Here is a tiny trained network, its code and every weight. The questions are about switching its units off for an input and a target symbol, where a switched-off unit gives its printed mean instead of its output.

import numpy as np


def w(rows, s, z=0):
    codes = np.array(rows[::2]) - 128.0
    scale = np.full(codes.shape[1], s)
    scale[-1] = z or s
    return codes * scale


def f(y):
    return np.maximum(y, 0)


def softmax(a):
    e = np.exp(a - a.max(-1, keepdims=True))
    return e / e.sum(-1, keepdims=True)


def log_softmax(a):
    a = a - a.max(-1, keepdims=True)
    return a - np.log(np.exp(a).sum(-1, keepdims=True))


def net(x, mask):
    ids = ['ΔΘΛΠΦαγεζημτψω'.index(c) for c in x.split()]
    T = len(ids)
    res = E[ids] + P[:T]
    u = 0
    for l in range(2):
        r = res
        for j in range(3):
            rows = slice(3 * j, 3 * j + 3)
            q, k, v = (r @ M[l][rows].T for M in (Q, K, V))
            z = softmax(np.where(np.tri(T) > 0, q @ k.T / 3**0.5, -1e9)) @ v
            o = O[l][rows]
            res = res + np.where(mask[u + j], z, o[:, -1]) @ o[:, :-1]
        u += 3
        y = f(res @ A[l][:, :-1].T + A[l][:, -1])
        res = res + np.where(mask[u : u + 12], y, B[l][:, -1]) @ B[l][:, :-1]
        u += 12
    return log_softmax(res[-1] @ U[:, :-1].T + U[:, -1])


Q, K, V, O, A, B = {}, {}, {}, {}, {}, {}
E = w([
[68,114,54,49],'Δ',
[67,136,207,171],'Θ',
[142,150,98,112],'Λ',
[219,151,183,107],'Π',
[234,54,99,117],'Φ',
[114,153,72,110],'α',
[122,161,140,88],'γ',
[152,231,151,172],'ε',
[143,146,89,113],'ζ',
[98,105,148,245],'η',
[139,144,41,114],'μ',
[167,144,77,121],'τ',
[155,35,121,255],'ψ',
[98,33,88,122],'ω',
],0.017)
P = w([
[125,190,20,91],'0',
[155,149,134,85],'1',
[154,140,137,99],'2',
[108,125,192,88],'3',
[102,112,239,104],'4',
[74,113,217,109],'5',
[44,112,255,114],'6',
],0.0087)
Q[0] = w([
[25,84,193,62],'L0H0',
[150,215,106,213],'L0H0',
[144,120,86,6],'L0H0',
[117,220,86,2],'L0H1',
[91,72,104,97],'L0H1',
[204,125,45,40],'L0H1',
[168,244,80,95],'L0H2',
[159,47,117,245],'L0H2',
[70,167,141,133],'L0H2',
],0.0098)
K[0] = w([
[160,76,224,63],'L0H0',
[110,184,104,161],'L0H0',
[166,102,105,33],'L0H0',
[184,217,115,133],'L0H1',
[116,142,180,88],'L0H1',
[171,169,125,96],'L0H1',
[101,251,76,107],'L0H2',
[155,53,51,139],'L0H2',
[117,123,149,140],'L0H2',
],0.013)
V[0] = w([
[139,146,216,73],'L0H0',
[173,110,130,2],'L0H0',
[36,133,120,118],'L0H0',
[54,85,205,186],'L0H1',
[240,108,105,240],'L0H1',
[213,50,135,144],'L0H1',
[100,45,153,187],'L0H2',
[225,166,101,200],'L0H2',
[94,74,20,173],'L0H2',
],0.009)
O[0] = w([
[177,155,2,208,164],'L0H0',
[189,110,85,148,152],'L0H0',
[103,230,87,31,60],'L0H0',
[92,179,128,115,109],'L0H1',
[45,147,77,125,253],'L0H1',
[68,74,5,80,210],'L0H1',
[145,15,77,48,131],'L0H2',
[39,109,130,213,208],'L0H2',
[76,103,247,59,82],'L0H2',
],0.0069,0.0054)
A[0] = w([
[157,161,136,203,134],'L0N0',
[150,102,164,251,172],'L0N1',
[68,160,82,133,209],'L0N2',
[209,41,78,180,146],'L0N3',
[106,86,128,157,38],'L0N4',
[12,170,72,95,62],'L0N5',
[96,180,136,162,253],'L0N6',
[2,108,109,103,205],'L0N7',
[242,154,69,59,227],'L0N8',
[208,211,159,196,71],'L0N9',
[69,120,118,104,79],'L0N10',
[198,204,164,122,126],'L0N11',
],0.0086,0.0046)
B[0] = w([
[99,114,35,123,200],'L0N0',
[179,98,103,117,220],'L0N1',
[206,143,130,180,196],'L0N2',
[118,112,147,69,239],'L0N3',
[86,224,119,140,159],'L0N4',
[154,83,99,170,193],'L0N5',
[214,19,175,180,198],'L0N6',
[173,91,96,169,254],'L0N7',
[1,100,104,91,214],'L0N8',
[97,149,103,138,217],'L0N9',
[138,143,75,129,172],'L0N10',
[69,149,124,161,187],'L0N11',
],0.0074,0.0099)
Q[1] = w([
[26,88,225,111],'L1H0',
[211,89,167,167],'L1H0',
[203,173,126,202],'L1H0',
[165,95,186,105],'L1H1',
[225,43,123,215],'L1H1',
[149,128,65,119],'L1H1',
[62,79,106,158],'L1H2',
[136,117,184,130],'L1H2',
[96,2,151,192],'L1H2',
],0.0081)
K[1] = w([
[58,147,202,39],'L1H0',
[95,2,197,157],'L1H0',
[211,75,232,145],'L1H0',
[119,116,147,117],'L1H1',
[129,34,142,143],'L1H1',
[158,156,159,143],'L1H1',
[212,70,119,172],'L1H2',
[37,148,68,141],'L1H2',
[167,73,102,67],'L1H2',
],0.008)
V[1] = w([
[62,105,72,86],'L1H0',
[113,151,130,133],'L1H0',
[139,80,125,72],'L1H0',
[166,158,150,138],'L1H1',
[40,81,111,120],'L1H1',
[99,144,151,165],'L1H1',
[254,157,188,106],'L1H2',
[92,168,134,206],'L1H2',
[141,50,109,133],'L1H2',
],0.0097)
O[1] = w([
[134,153,5,68,183],'L1H0',
[226,163,87,132,110],'L1H0',
[200,26,115,88,127],'L1H0',
[72,92,127,201,66],'L1H1',
[179,219,154,111,219],'L1H1',
[152,186,102,136,121],'L1H1',
[56,17,143,107,7],'L1H2',
[2,164,116,174,122],'L1H2',
[180,72,63,43,245],'L1H2',
],0.0038,0.016)
A[1] = w([
[179,226,107,160,147],'L1N0',
[139,190,126,88,90],'L1N1',
[63,169,88,92,226],'L1N2',
[86,108,246,131,48],'L1N3',
[80,194,199,106,126],'L1N4',
[160,134,190,191,249],'L1N5',
[86,195,134,187,88],'L1N6',
[104,79,151,139,136],'L1N7',
[107,182,122,153,130],'L1N8',
[149,106,162,62,208],'L1N9',
[157,81,108,145,112],'L1N10',
[46,125,231,128,2],'L1N11',
],0.012,0.0057)
B[1] = w([
[115,141,144,161,244],'L1N0',
[143,167,87,105,153],'L1N1',
[70,116,130,120,192],'L1N2',
[157,124,202,134,139],'L1N3',
[116,133,170,62,149],'L1N4',
[101,42,214,120,184],'L1N5',
[101,207,130,122,174],'L1N6',
[197,62,85,162,136],'L1N7',
[93,149,101,149,162],'L1N8',
[154,124,140,108,189],'L1N9',
[95,155,108,114,246],'L1N10',
[188,191,249,86,140],'L1N11',
],0.011,0.012)
U = w([
[91,180,136,55,63],'Δ',
[18,83,120,95,149],'Θ',
[95,118,155,134,164],'Λ',
[127,99,23,212,122],'Π',
[216,73,133,78,101],'Φ',
[137,172,182,111,141],'α',
[91,205,104,133,2],'γ',
[156,148,148,254,128],'ε',
[104,108,163,131,177],'ζ',
[114,99,155,142,152],'η',
[194,106,181,145,139],'μ',
[114,27,154,166,111],'τ',
[205,236,144,137,191],'ψ',
[144,142,146,117,164],'ω',
],0.0079,0.0067)

Each question gives the input, a string of symbols that net reads in full, and the target symbol t.
The units are the heads (3 rows each of Q, K, V and O) and the neurons (one row each of A and B). Each row of codes is followed by its name. A weight is (code - 128) times the scale printed after its matrix; where a second scale follows, it is the last column's (O, A, B and U).
mask holds one flag per unit, layer by layer, with each layer's heads first. A switched-off unit (its flag False) gives its mean, the last column of its rows in O or B, instead of its output. The means were averaged over made-up inputs and are rounded, as every weight is.
A unit's drop is (log p(t) with every unit on - log p(t) with that unit switched off) / (log p(t) with every unit on - log p(t) with every unit switched off).
The circuit of an input: a set's keep is (log p(t) with only the set's units on - log p(t) with every unit switched off) / (log p(t) with every unit on - log p(t) with every unit switched off). Starting from the 12 units with the biggest drops (on a tie, the unit counted first), units are removed one at a time, each time the one whose removal leaves the highest keep (on an exact tie, the one counted first), for as long as the keep stays at least 0.8.
circuit, biggest first: the units of the circuit, biggest drop first
unit that matters most: the unit with the biggest drop
top k neurons: the k neurons with the biggest drops, biggest first
which heads matter: for each layer, one digit per head in row order, 1 if its drop is at least 0.15 and else 0, layers parted by /
input Φ Π ω Π Θ, target Φ: unit that matters most -> L0H2
input γ ε Π Π, target ε: circuit, biggest first -> (L0H2; L1H0; L1N0)
input Δ ε ψ ε Λ Π, target ε: circuit, biggest first -> (L0H2; L0N6; L1H0; L0H1)
input ψ Φ ζ μ, target Φ: circuit, biggest first -> (L0H0; L1H2; L0H1)
input Π Π ψ ψ ω Π, target ψ: which heads matter -> 011 / 011
input Φ Π α Φ, target Φ: circuit, biggest first -> (L0H0; L0N3; L1H2)
input ψ Θ Π Π Π Π, target Π: circuit, biggest first -> (L0H2; L0H0)
input ε Π Λ, target ε: which heads matter -> 001 / 100
input Π Φ μ Δ τ γ, target Φ: circuit, biggest first -> (L0H0; L0H1; L1H2)
input Π ψ ψ Λ, target ψ: which heads matter -> 011 / 010
input ψ Π Π ζ Π Π Θ, target ε: which heads matter -> 101 / 000
input ε Π α, target ε: which heads matter -> 001 / 100
input ψ τ τ, target ψ: which heads matter -> 111 / 010
input Δ γ Δ Δ γ ψ Π, target γ: top 2 neurons -> (L0N8; L0N11)
input ζ ε Π ψ ψ Δ Θ, target Π: which heads matter -> 011 / 000
input ψ ψ ψ Π, target ψ: which heads matter -> 111 / 011
input Π ζ Π ω ψ ψ, target Φ: which heads matter -> 001 / 001
input Π Φ Δ Π, target Φ: circuit, biggest first -> (L0H1; L1H2)
input Λ Π Δ Φ Δ, target Φ: circuit, biggest first -> (L0H1; L0H0; L1H2; L0N3)
input ε Π Π Π ψ Δ γ, target Π: circuit, biggest first -> (L0H0)
input Φ Φ α ψ η γ, target Φ: unit that matters most -> L0H0
input Π Π ε γ, target ε: top 2 neurons -> (L0N8; L0N6)
input α α Φ, target Φ: which heads matter -> 010 / 001
input Π Π Π ε Λ, target Π: which heads matter -> 101 / 000
input Δ ζ ω Δ, target Δ: circuit, biggest first -> (L0H0; L0H2)
